Below is a small trained network, with its code and all its weights. Each question gives an input and a class and asks what happens when units are switched off, that is, made to give their printed mean instead of their output.

import numpy as np


def w(rows, s, z=0):
    codes = np.array(rows[::2]) - 128.0
    scale = np.full(codes.shape[1], s)
    scale[-1] = z or s
    return codes * scale


def norm(h):
    return h / np.sqrt((h * h).mean(-1, keepdims=True) + 1e-5)


def f(y):
    return np.maximum(y, 0)


def log_softmax(a):
    a = a - a.max(-1, keepdims=True)
    return a - np.log(np.exp(a).sum(-1, keepdims=True))


def net(x, mask):
    res = np.array(x, float).reshape(1, 4) / 4 @ E
    u = 0
    for l in range(3):
        y = f(norm(res) @ A[l][:, :-1].T + A[l][:, -1])
        res = res + np.where(mask[u : u + 5], y, B[l][:, -1]) @ B[l][:, :-1]
        u += 5
    return log_softmax(norm(res)[-1] @ U[:, :-1].T + U[:, -1])


A, B = {}, {}
E = w([
[205,163,97,196,27,110],'x0',
[9,170,170,121,48,174],'x1',
[66,164,185,174,122,83],'x2',
[100,1,179,98,73,126],'x3',
],0.0085)
A[0] = w([
[64,205,173,128,191,102,254],'L0N1',
[126,69,123,121,136,96,24],'L0N2',
[183,17,167,108,122,141,75],'L0N3',
[141,174,73,183,128,53,246],'L0N4',
[144,202,139,253,68,115,57],'L0N5',
],0.0068,0.0023)
B[0] = w([
[137,170,201,143,155,194,254],'L0N1',
[190,83,125,146,97,172,152],'L0N2',
[151,146,209,2,127,60,209],'L0N3',
[125,229,125,101,150,102,228],'L0N4',
[189,165,218,151,45,162,225],'L0N5',
],0.0096,0.0051)
A[1] = w([
[89,60,130,97,38,132,46],'L1N1',
[184,119,111,226,5,117,16],'L1N2',
[169,160,36,94,152,101,42],'L1N3',
[165,179,66,125,221,92,4],'L1N4',
[156,98,81,104,193,74,158],'L1N5',
],0.012,0.0044)
B[1] = w([
[150,147,81,161,146,154,227],'L1N1',
[115,106,121,86,129,8,255],'L1N2',
[93,129,101,149,136,85,191],'L1N3',
[159,68,98,248,141,167,213],'L1N4',
[185,80,117,145,132,167,229],'L1N5',
],0.013,0.0046)
A[2] = w([
[2,87,168,141,169,148,48],'L2N1',
[114,92,48,216,207,125,50],'L2N2',
[132,16,40,118,160,92,165],'L2N3',
[125,93,109,75,121,43,255],'L2N4',
[69,123,38,123,40,184,73],'L2N5',
],0.0098,0.004)
B[2] = w([
[84,123,96,88,252,108,205],'L2N1',
[165,94,115,185,150,117,191],'L2N2',
[117,104,196,146,109,147,233],'L2N3',
[102,136,73,99,124,138,253],'L2N4',
[98,128,80,156,115,164,155],'L2N5',
],0.017,0.0058)
U = w([
[177,3,158,35,129,145,57],'0',
[157,234,193,175,117,129,51],'1',
[99,101,70,121,85,192,29],'2',
[214,75,134,221,177,152,253],'3',
[76,115,145,94,241,155,150],'4',
[149,134,92,98,46,35,228],'5',
],0.021,0.0024)

Each question gives the input, the list of numbers given to net, and the class t.
The units are the neurons (one row each of A and B). Each row of codes is followed by its name. A weight is (code - 128) times the scale printed after its matrix; where a second scale follows, it is the last column's (A, B and U).
mask holds one flag per neuron, layer by layer. A switched-off neuron (its flag False) gives its mean, the last column of its row in B, instead of its output. The means were averaged over made-up inputs and are rounded, as every weight is.
A unit's drop is (log p(t) with every unit on - log p(t) with that unit switched off) / (log p(t) with every unit on - log p(t) with every unit switched off).
The circuit of an input: a set's keep is (log p(t) with only the set's units on - log p(t) with every unit switched off) / (log p(t) with every unit on - log p(t) with every unit switched off). Starting from the 12 units with the biggest drops (on a tie, the unit counted first), units are removed one at a time, each time the one whose removal leaves the highest keep (on an exact tie, the one counted first), for as long as the keep stays at least 0.8.
units of the circuit, in order: the units of the circuit, biggest drop first
unit that matters most: the unit with the biggest drop
k most important neurons: the k neurons with the biggest drops, biggest first
top k neurons in layer l: the k neurons of layer l with the biggest drops, biggest first
drop when u is switched off: that unit's drop, to one decimal
input [0,4,-7,-2], class 2: most important neuron	[L1N4]
input [4,-7,7,-4], class 1: top 2 neurons in layer 0	[L0N5 L0N4]
input [-4,-2,8,-6], class 1: top 2 neurons in layer 0	[L0N1 L0N4]
input [3,2,-1,-2], class 5: units of the circuit, in order	[L1N2 L0N1]
input [-1,5,-1,5], class 4: top 2 neurons in layer 1	[L1N5 L1N4]
input [6,1,1,-4], class 5: 2 most important neurons	[L1N2 L0N1]
input [7,0,-3,-8], class 5: 4 most important neurons	[L1N2 L0N1 L0N5 L2N3]
input [2,-6,8,0], class 1: top 2 neurons in layer 0	[L0N4 L0N5]
input [6,-1,-1,-3], class 5: 2 most important neurons	[L1N2 L0N1]
input [-4,-1,3,-7], class 3: 2 most important neurons	[L1N4 L0N5]
input [-5,0,5,-8], class 1: top 2 neurons in layer 0	[L0N1 L0N4]
input [3,-4,7,7], class 5: top 2 neurons in layer 1	[L1N5 L1N4]
input [6,-4,-3,-2], class 5: 2 most important neurons	[L1N2 L0N5]
input [1,-4,-3,2], class 0: unit that matters most	L0N3
input [0,-7,3,5], class 0: drop when L0N3 is switched off	0.2
input [-6,-6,-2,-1], class 3: drop when L2N2 is switched off	0.0
input [-8,-4,1,-8], class 3: drop when L1N4 is switched off	0.1
